Below is a small trained network, with its code and all its weights. Each question gives an input and a target symbol and asks what happens when units are switched off, that is, made to give their printed mean instead of their output.

import numpy as np


def w(rows, s, z=0):
    codes = np.array(rows[::2]) - 128.0
    scale = np.full(codes.shape[1], s)
    scale[-1] = z or s
    return codes * scale


def norm(h):
    return h / np.sqrt((h * h).mean(-1, keepdims=True) + 1e-5)


def f(y):
    return np.maximum(y, 0)


def softmax(a):
    e = np.exp(a - a.max(-1, keepdims=True))
    return e / e.sum(-1, keepdims=True)


def log_softmax(a):
    a = a - a.max(-1, keepdims=True)
    return a - np.log(np.exp(a).sum(-1, keepdims=True))


def net(x, mask):
    ids = ['ΓΔΘΛΠΨΩαεζημξστφ'.index(c) for c in x.split()]
    T = len(ids)
    res = E[ids] + P[:T]
    r = norm(res)
    for j in range(3):
        rows = slice(2 * j, 2 * j + 2)
        q, k, v = (r @ M[0][rows].T for M in (Q, K, V))
        z = softmax(np.where(np.tri(T) > 0, q @ k.T / 2**0.5, -1e9)) @ v
        o = O[0][rows]
        res = res + np.where(mask[j], z, o[:, -1]) @ o[:, :-1]
    y = f(norm(res) @ A[0][:, :-1].T + A[0][:, -1])
    res = res + np.where(mask[3:15], y, B[0][:, -1]) @ B[0][:, :-1]
    return log_softmax(norm(res)[-1] @ U[:, :-1].T + U[:, -1])


Q, K, V, O, A, B = {}, {}, {}, {}, {}, {}
E = w([
[100,106,118,112],'Γ',
[178,152,168,160],'Δ',
[169,134,142,80],'Θ',
[177,55,114,120],'Λ',
[160,155,205,137],'Π',
[176,107,135,141],'Ψ',
[125,95,82,129],'Ω',
[254,112,160,205],'α',
[116,127,179,106],'ε',
[113,208,142,114],'ζ',
[137,76,120,111],'η',
[159,172,202,152],'μ',
[183,173,219,152],'ξ',
[208,109,162,135],'σ',
[120,71,117,95],'τ',
[206,188,172,97],'φ',
],0.0072)
P = w([
[87,100,130,173],'0',
[120,88,197,78],'1',
[185,128,37,191],'2',
[127,97,202,51],'3',
[190,139,19,184],'4',
[138,101,187,32],'5',
[208,158,1,178],'6',
],0.0068)
Q[0] = w([
[189,96,3,216],'head 1',
[67,161,94,210],'head 1',
[63,125,159,86],'head 2',
[162,143,119,133],'head 2',
[90,123,80,134],'head 3',
[132,200,163,117],'head 3',
],0.016)
K[0] = w([
[78,100,167,231],'head 1',
[125,11,146,173],'head 1',
[171,162,111,55],'head 2',
[95,124,159,161],'head 2',
[111,94,150,167],'head 3',
[140,153,158,37],'head 3',
],0.012)
V[0] = w([
[25,235,149,143],'head 1',
[30,66,83,160],'head 1',
[127,175,146,1],'head 2',
[75,182,44,222],'head 2',
[124,173,130,50],'head 3',
[68,85,208,146],'head 3',
],0.0083)
O[0] = w([
[146,244,210,81,56],'head 1',
[155,119,110,2,89],'head 1',
[45,80,211,94,3],'head 2',
[147,221,110,175,53],'head 2',
[114,43,119,144,64],'head 3',
[160,135,42,122,170],'head 3',
],0.0081,0.0043)
A[0] = w([
[255,87,76,224,148],'neuron 1',
[120,105,227,67,185],'neuron 2',
[41,167,28,107,111],'neuron 3',
[190,162,213,31,163],'neuron 4',
[107,208,183,190,178],'neuron 5',
[78,93,85,64,44],'neuron 6',
[199,163,89,115,161],'neuron 7',
[86,67,154,241,121],'neuron 8',
[159,23,126,69,73],'neuron 9',
[139,109,159,243,116],'neuron 10',
[125,44,74,21,87],'neuron 11',
[16,94,67,23,1],'neuron 12',
],0.0086,0.0067)
B[0] = w([
[75,157,212,107,255],'neuron 1',
[138,120,55,95,174],'neuron 2',
[143,103,229,173,140],'neuron 3',
[8,104,144,108,153],'neuron 4',
[173,78,151,100,163],'neuron 5',
[129,192,106,146,134],'neuron 6',
[92,40,120,126,202],'neuron 7',
[142,161,65,94,191],'neuron 8',
[196,187,175,207,165],'neuron 9',
[82,158,93,127,175],'neuron 10',
[163,170,215,142,161],'neuron 11',
[68,255,57,172,135],'neuron 12',
],0.0087,0.01)
U = w([
[100,183,81,55,138],'Γ',
[198,241,96,176,162],'Δ',
[146,78,188,197,79],'Θ',
[162,12,128,151,187],'Λ',
[98,109,223,97,76],'Π',
[207,91,3,160,72],'Ψ',
[183,179,22,33,115],'Ω',
[113,118,101,216,104],'α',
[48,81,142,30,145],'ε',
[117,228,166,43,83],'ζ',
[215,86,128,83,112],'η',
[146,166,184,104,145],'μ',
[87,138,187,158,253],'ξ',
[62,27,30,144,138],'σ',
[202,107,178,81,122],'τ',
[5,195,119,183,75],'φ',
],0.015,0.0051)

Each question gives the input, a string of symbols that net reads in full, and the target symbol t.
The units are the heads (2 rows each of Q, K, V and O) and the neurons (one row each of A and B). Each row of codes is followed by its name. A weight is (code - 128) times the scale printed after its matrix; where a second scale follows, it is the last column's (O, A, B and U).
mask holds one flag per unit, heads first, then neurons. A switched-off unit (its flag False) gives its mean, the last column of its rows in O or B, instead of its output. The means were averaged over made-up inputs and are rounded, as every weight is.
A unit's drop is (log p(t) with every unit on - log p(t) with that unit switched off) / (log p(t) with every unit on - log p(t) with every unit switched off).
The circuit of an input: a set's keep is (log p(t) with only the set's units on - log p(t) with every unit switched off) / (log p(t) with every unit on - log p(t) with every unit switched off). Starting from the 12 units with the biggest drops (on a tie, the unit counted first), units are removed one at a time, each time the one whose removal leaves the highest keep (on an exact tie, the one counted first), for as long as the keep stays at least 0.8.
circuit, biggest first: the units of the circuit, biggest drop first
most important unit: the unit with the biggest drop
top k neurons: the k neurons with the biggest drops, biggest first
which heads matter: for each layer, one digit per head in row order, 1 if its drop is at least 0.15 and else 0, layers parted by /
input ξ Ω Δ, target ξ: which heads matter : 000
input Θ ζ Λ Π, target ε: which heads matter : 100
input φ φ ε ε Δ Ω μ, target φ: circuit, biggest first : neuron 1; head 1
input Δ Δ Δ Ω φ Λ, target σ: which heads matter : 111
input ξ ξ ξ μ Ω, target ξ: which heads matter : 000
input Ω φ φ Ω, target σ: which heads matter : 110
input η Δ Δ Δ Δ Θ α, target η: circuit, biggest first : head 1; neuron 1; neuron 8
input Ψ Ω Θ Γ Λ Ψ Δ, target Ψ: circuit, biggest first : head 2; head 1; neuron 7
input ξ φ Δ φ Ω Θ ζ, target ξ: which heads matter : 001
input Δ Δ μ Δ, target φ: which heads matter : 101
input Ω Ψ τ, target Ω: circuit, biggest first : head 1
input σ α Δ Ω φ Ω Δ, target σ: which heads matter : 100
input ξ Δ μ Ψ, target Θ: which heads matter : 110
input Δ ε Λ μ, target Ω: top 2 neurons : neuron 8; neuron 2
input ξ φ φ σ μ, target ξ: most important unit : neuron 1
input Δ Θ Λ μ, target Λ: which heads matter : 111
input ξ Ω σ, target ξ: which heads matter : 000
input Δ φ Π Δ, target σ: which heads matter : 110
input φ Ω ε η, target σ: circuit, biggest first : head 1; head 2; neuron 1; neuron 8
input Λ Δ α μ μ, target Λ: most important unit : head 1
input Ω η σ Ω Δ φ Γ, target Ω: which heads matter : 110
input Ω Ψ Ω ξ Δ μ, target Ω: circuit, biggest first : head 2; neuron 1; neuron 2
input Γ σ Ω σ φ Ω, target σ: circuit, biggest first : head 1; head 2; neuron 1
input Ω Δ Ω Ψ, target Θ: circuit, biggest first : neuron 9; head 1
input Δ Ω Ω Δ Δ Π Λ, target Δ: circuit, biggest first : head 2; neuron 1
input Ψ μ Δ, target Ψ: top 4 neurons : neuron 7; neuron 9; neuron 11; neuron 8
